Below is a small trained network, with its code and all its weights. Each question gives an input and a target symbol and asks what happens when units are switched off, that is, made to give their printed mean instead of their output.

import numpy as np


def w(rows, s, z=0):
    codes = np.array(rows[::2]) - 128.0
    scale = np.full(codes.shape[1], s)
    scale[-1] = z or s
    return codes * scale


def f(y):
    return np.maximum(y, 0)


def softmax(a):
    e = np.exp(a - a.max(-1, keepdims=True))
    return e / e.sum(-1, keepdims=True)


def log_softmax(a):
    a = a - a.max(-1, keepdims=True)
    return a - np.log(np.exp(a).sum(-1, keepdims=True))


def net(x, mask):
    ids = ['ΞΨΩαβδεζηθλμπστφ'.index(c) for c in x.split()]
    T = len(ids)
    res = E[ids] + P[:T]
    u = 0
    for l in range(2):
        q, k, v = (res @ M[l].T for M in (Q, K, V))
        z = softmax(np.where(np.tri(T) > 0, q @ k.T / 3**0.5, -1e9)) @ v
        res = res + np.where(mask[u], z, O[l][:, -1]) @ O[l][:, :-1]
        u += 1
        y = f(res @ A[l][:, :-1].T + A[l][:, -1])
        res = res + np.where(mask[u : u + 12], y, B[l][:, -1]) @ B[l][:, :-1]
        u += 12
    return log_softmax(res[-1] @ U[:, :-1].T + U[:, -1])


Q, K, V, O, A, B = {}, {}, {}, {}, {}, {}
E = w([
[164,144,154,143,84],'Ξ',
[89,103,172,105,103],'Ψ',
[117,66,178,139,128],'Ω',
[83,116,102,29,155],'α',
[171,184,124,122,82],'β',
[188,82,5,234,132],'δ',
[160,77,112,87,175],'ε',
[131,202,91,76,103],'ζ',
[89,169,128,74,97],'η',
[163,134,82,58,162],'θ',
[180,54,140,133,163],'λ',
[151,115,171,151,92],'μ',
[146,157,144,124,91],'π',
[89,63,141,62,162],'σ',
[134,159,144,119,89],'τ',
[132,119,168,135,97],'φ',
],0.015)
P = w([
[103,177,184,169,162],'0',
[115,130,136,154,124],'1',
[117,111,120,135,105],'2',
[123,104,109,122,97],'3',
[124,93,98,116,94],'4',
[127,91,93,109,92],'5',
[130,89,93,105,96],'6',
[136,93,91,100,105],'7',
[142,100,97,101,119],'8',
[146,108,102,100,134],'9',
[150,119,110,105,155],'10',
[154,133,120,108,181],'11',
[160,153,131,119,213],'12',
[156,179,144,129,251],'13',
],0.015)
Q[0] = w([
[236,142,235,1,178],'0.h1',
[149,155,122,128,155],'0.h1',
[98,122,111,123,127],'0.h1',
],0.0037)
K[0] = w([
[61,156,55,254,189],'0.h1',
[116,93,125,161,142],'0.h1',
[159,138,160,123,94],'0.h1',
],0.0036)
V[0] = w([
[116,49,6,186,58],'0.h1',
[153,92,75,69,82],'0.h1',
[188,83,177,55,132],'0.h1',
],0.011)
O[0] = w([
[57,209,142,209,253,253],'0.h1',
[164,159,195,139,197,239],'0.h1',
[226,168,161,67,143,183],'0.h1',
],0.011,0.0024)
A[0] = w([
[221,148,78,134,66,126],'0.n1',
[31,228,214,225,149,84],'0.n2',
[187,56,131,32,114,117],'0.n3',
[149,192,230,114,106,163],'0.n4',
[134,88,76,142,111,1],'0.n5',
[73,80,128,29,150,92],'0.n6',
[42,181,208,106,147,50],'0.n7',
[194,45,95,31,122,239],'0.n8',
[77,99,229,112,125,151],'0.n9',
[50,254,124,211,138,69],'0.n10',
[9,154,142,175,203,29],'0.n11',
[202,104,207,110,51,137],'0.n12',
],0.0072,0.008)
B[0] = w([
[188,168,107,163,126,169],'0.n1',
[182,111,38,36,150,189],'0.n2',
[91,71,64,78,147,184],'0.n3',
[39,158,86,158,147,186],'0.n4',
[146,199,57,194,109,129],'0.n5',
[164,167,215,128,116,149],'0.n6',
[181,116,186,203,173,147],'0.n7',
[2,183,129,143,154,255],'0.n8',
[53,122,172,128,138,161],'0.n9',
[135,54,182,192,112,174],'0.n10',
[139,197,155,72,29,167],'0.n11',
[133,102,158,213,106,178],'0.n12',
],0.0079,0.0088)
Q[1] = w([
[231,84,97,133,61],'1.h1',
[174,20,150,135,123],'1.h1',
[43,242,165,254,178],'1.h1',
],0.0085)
K[1] = w([
[121,68,99,91,92],'1.h1',
[144,123,91,84,81],'1.h1',
[148,172,161,124,249],'1.h1',
],0.012)
V[1] = w([
[196,173,48,149,169],'1.h1',
[107,35,116,146,223],'1.h1',
[153,95,180,253,121],'1.h1',
],0.011)
O[1] = w([
[53,11,96,105,65,83],'1.h1',
[222,144,88,64,2,253],'1.h1',
[68,150,10,25,167,9],'1.h1',
],0.0091,0.0047)
A[1] = w([
[85,145,48,64,80,124],'1.n1',
[99,95,177,186,193,82],'1.n2',
[206,106,88,112,134,97],'1.n3',
[82,119,177,79,117,200],'1.n4',
[146,202,72,70,223,105],'1.n5',
[125,209,145,136,113,2],'1.n6',
[176,97,174,154,42,136],'1.n7',
[67,97,111,91,85,75],'1.n8',
[138,62,203,195,79,160],'1.n9',
[195,132,118,219,204,123],'1.n10',
[143,178,117,84,10,166],'1.n11',
[167,161,134,149,66,160],'1.n12',
],0.011,0.0078)
B[1] = w([
[143,95,230,107,109,226],'1.n1',
[123,65,128,71,154,218],'1.n2',
[47,177,148,119,133,187],'1.n3',
[108,155,65,156,157,242],'1.n4',
[63,152,140,142,10,222],'1.n5',
[196,111,64,124,98,195],'1.n6',
[89,178,114,208,114,209],'1.n7',
[164,188,126,162,106,151],'1.n8',
[143,45,127,159,60,242],'1.n9',
[158,158,204,70,165,254],'1.n10',
[149,67,57,115,185,251],'1.n11',
[116,120,84,88,146,249],'1.n12',
],0.011,0.0054)
U = w([
[82,145,138,142,180,109],'Ξ',
[102,170,146,141,109,72],'Ψ',
[47,91,94,136,216,19],'Ω',
[174,120,197,100,191,254],'α',
[106,38,179,141,189,134],'β',
[163,191,168,63,127,193],'δ',
[237,147,122,130,145,79],'ε',
[160,95,2,112,207,223],'ζ',
[159,94,49,220,137,218],'η',
[47,132,125,141,124,47],'θ',
[67,161,140,142,74,23],'λ',
[118,86,162,172,33,23],'μ',
[98,145,147,135,183,86],'π',
[195,117,189,144,92,50],'σ',
[131,77,114,27,106,174],'τ',
[155,181,77,107,64,49],'φ',
],0.0094,0.0036)

Each question gives the input, a string of symbols that net reads in full, and the target symbol t.
The units are the heads (3 rows each of Q, K, V and O) and the neurons (one row each of A and B). Each row of codes is followed by its name. A weight is (code - 128) times the scale printed after its matrix; where a second scale follows, it is the last column's (O, A, B and U).
mask holds one flag per unit, layer by layer, with each layer's heads first. A switched-off unit (its flag False) gives its mean, the last column of its rows in O or B, instead of its output. The means were averaged over made-up inputs and are rounded, as every weight is.
A unit's drop is (log p(t) with every unit on - log p(t) with that unit switched off) / (log p(t) with every unit on - log p(t) with every unit switched off).
The circuit of an input: a set's keep is (log p(t) with only the set's units on - log p(t) with every unit switched off) / (log p(t) with every unit on - log p(t) with every unit switched off). Starting from the 12 units with the biggest drops (on a tie, the unit counted first), units are removed one at a time, each time the one whose removal leaves the highest keep (on an exact tie, the one counted first), for as long as the keep stays at least 0.8.
circuit, biggest first: the units of the circuit, biggest drop first
unit that matters most: the unit with the biggest drop
top k neurons in layer l: the k neurons of layer l with the biggest drops, biggest first
input Ω ε ζ ε ζ λ ε φ, target η: top 2 neurons in layer 0 -> (0.n8 0.n6)
input Ξ δ ζ τ λ θ β λ η π, target τ: unit that matters most -> 1.h1
input Ω μ δ, target μ: top 2 neurons in layer 0 -> (0.n2 0.n12)
input Ω ζ η Ω ε Ω ζ δ φ β λ ε Ξ ζ, target ζ: top 3 neurons in layer 1 -> (1.n11 1.n10 1.n12)
input θ Ψ λ η β σ β Ω η Ω η ζ Ω, target β: circuit, biggest first -> (0.h1 1.h1 1.n2 1.n9)
input α ζ σ φ δ ε μ, target ζ: circuit, biggest first -> (0.h1 1.h1 1.n11)
input Ω ε Ψ π α λ π, target ζ: circuit, biggest first -> (1.n11 1.h1)
input π Ω ζ τ Ω σ φ ε δ ζ δ μ, target τ: circuit, biggest first -> (1.h1 0.n2 0.h1)
input ε λ η, target ζ: top 3 neurons in layer 0 -> (0.n3 0.n12 0.n8)
input δ Ψ τ Ξ λ μ σ ζ λ τ η, target τ: top 3 neurons in layer 0 -> (0.n2 0.n11 0.n8)
input λ ζ Ξ μ Ψ, target λ: top 4 neurons in layer 1 -> (1.n5 1.n11 1.n10 1.n12)
input η η η σ φ Ω τ μ Ω η, target φ: top 4 neurons in layer 0 -> (0.n2 0.n9 0.n8 0.n12)
input β μ λ σ, target ζ: top 2 neurons in layer 0 -> (0.n8 0.n3)
input λ δ θ ζ, target η: unit that matters most -> 0.h1
input θ θ σ ζ η η β, target α: circuit, biggest first -> (0.h1 1.h1 1.n10)
input ζ ζ θ, target β: circuit, biggest first -> (1.h1 0.h1)
input θ ζ β β α Ψ η ζ η σ θ μ β Ω, target Ω: top 4 neurons in layer 0 -> (0.n1 0.n3 0.n2 0.n4)
input φ ζ π, target β: circuit, biggest first -> (1.h1 0.h1 1.n2)
input φ θ Ω β ζ ζ, target β: circuit, biggest first -> (0.h1 1.h1 1.n2)
input ζ η ζ λ Ξ λ Ω ζ ε ε, target η: top 3 neurons in layer 0 -> (0.n8 0.n10 0.n12)
input ε ε λ Ω ε η π λ β, target ζ: circuit, biggest first -> (1.n11)
input φ α μ, target σ: top 2 neurons in layer 1 -> (1.n10 1.n9)
input Ω σ σ, target ε: top 2 neurons in layer 0 -> (0.n8 0.n3)
input σ ζ β θ φ ε δ σ, target δ: top 3 neurons in layer 0 -> (0.n6 0.n2 0.n3)
input φ λ Ψ θ σ Ξ, target ε: top 3 neurons in layer 0 -> (0.n8 0.n2 0.n6)
input Ω θ π μ α μ ζ μ δ θ ζ α, target α: circuit, biggest first -> (1.h1 0.h1 0.n6 1.n5)
input μ φ Ψ ε Ξ β ζ θ ζ β, target β: circuit, biggest first -> (0.h1 1.h1 1.n2)
input Ξ φ σ ζ δ Ξ β μ ε π, target ζ: circuit, biggest first -> (1.h1 0.h1 1.n11)
